Here is a tiny trained network, its code and every weight. The questions are about switching its units off for an input and a class, where a switched-off unit gives its printed mean instead of its output.

import numpy as np


def w(rows, s, z=0):
    codes = np.array(rows[::2]) - 128.0
    scale = np.full(codes.shape[1], s)
    scale[-1] = z or s
    return codes * scale


def f(y):
    return y / 2 * (1 + np.tanh(0.7978845608 * (y + 0.044715 * y**3)))


def log_softmax(a):
    a = a - a.max(-1, keepdims=True)
    return a - np.log(np.exp(a).sum(-1, keepdims=True))


def net(x, mask):
    res = np.array(x, float).reshape(1, 6) / 4 @ E
    y = f(res @ A[0][:, :-1].T + A[0][:, -1])
    res = res + np.where(mask, y, B[0][:, -1]) @ B[0][:, :-1]
    return log_softmax(res[-1] @ U[:, :-1].T + U[:, -1])


A, B = {}, {}
E = w([
[162,61,60],'x0',
[243,255,117],'x1',
[127,182,165],'x2',
[107,118,98],'x3',
[7,210,5],'x4',
[178,95,55],'x5',
],0.0051)
A[0] = w([
[27,157,145,190],'neuron 0',
[64,172,186,223],'neuron 1',
[220,62,237,223],'neuron 2',
[93,204,112,196],'neuron 3',
[27,122,102,193],'neuron 4',
[38,179,149,176],'neuron 5',
[17,134,91,227],'neuron 6',
[194,145,46,220],'neuron 7',
[103,30,60,172],'neuron 8',
[16,111,93,204],'neuron 9',
[224,222,41,204],'neuron 10',
[98,41,64,166],'neuron 11',
[69,240,111,252],'neuron 12',
[227,106,226,221],'neuron 13',
[3,168,148,170],'neuron 14',
],0.008,0.0038)
B[0] = w([
[216,72,159,204],'neuron 0',
[225,165,196,203],'neuron 1',
[23,202,253,254],'neuron 2',
[201,155,105,184],'neuron 3',
[168,23,142,209],'neuron 4',
[229,108,166,195],'neuron 5',
[165,70,116,233],'neuron 6',
[63,185,54,185],'neuron 7',
[42,56,104,193],'neuron 8',
[156,23,125,225],'neuron 9',
[121,230,28,214],'neuron 10',
[46,43,97,186],'neuron 11',
[207,146,97,235],'neuron 12',
[76,243,216,238],'neuron 13',
[199,79,182,216],'neuron 14',
],0.0072,0.0059)
U = w([
[115,211,20,109],'0',
[21,190,240,107],'1',
[140,159,157,253],'2',
[15,2,79,98],'3',
[243,69,157,36],'4',
],0.0069,0.0031)

Each question gives the input, the list of numbers given to net, and the class t.
The units are the neurons (one row each of A and B). Each row of codes is followed by its name. A weight is (code - 128) times the scale printed after its matrix; where a second scale follows, it is the last column's (A, B and U).
mask holds one flag per neuron, in row order. A switched-off neuron (its flag False) gives its mean, the last column of its row in B, instead of its output. The means were averaged over made-up inputs and are rounded, as every weight is.
A unit's drop is (log p(t) with every unit on - log p(t) with that unit switched off) / (log p(t) with every unit on - log p(t) with every unit switched off).
The circuit of an input: a set's keep is (log p(t) with only the set's units on - log p(t) with every unit switched off) / (log p(t) with every unit on - log p(t) with every unit switched off). Starting from the 12 units with the biggest drops (on a tie, the unit counted first), units are removed one at a time, each time the one whose removal leaves the highest keep (on an exact tie, the one counted first), for as long as the keep stays at least 0.8.
circuit, biggest first: the units of the circuit, biggest drop first
unit that matters most: the unit with the biggest drop
top k neurons: the k neurons with the biggest drops, biggest first
drop of u: that unit's drop, to one decimal
input [0,-3,-6,-4,-2,0], class 3: circuit, biggest first : neuron 1; neuron 8; neuron 12
input [5,2,-6,5,-4,7], class 3: circuit, biggest first : neuron 8; neuron 11
input [5,7,4,2,-4,6], class 0: top 2 neurons : neuron 10; neuron 7
input [-6,4,7,-3,2,0], class 0: circuit, biggest first : neuron 10; neuron 2
input [2,6,-3,7,-5,2], class 1: circuit, biggest first : neuron 2; neuron 13; neuron 12
input [-8,7,-2,-7,-1,4], class 0: circuit, biggest first : neuron 10; neuron 14
input [-1,3,5,-4,1,-7], class 4: unit that matters most : neuron 2
input [7,0,2,8,-3,0], class 3: circuit, biggest first : neuron 1; neuron 8; neuron 12
input [1,0,-4,-2,7,8], class 3: drop of neuron 8 : 0.2
input [7,-1,-6,8,-7,7], class 3: drop of neuron 2 : -0.1
input [3,8,5,2,-1,-4], class 0: drop of neuron 10 : 0.3
input [-4,3,5,0,0,3], class 0: drop of neuron 10 : 0.2
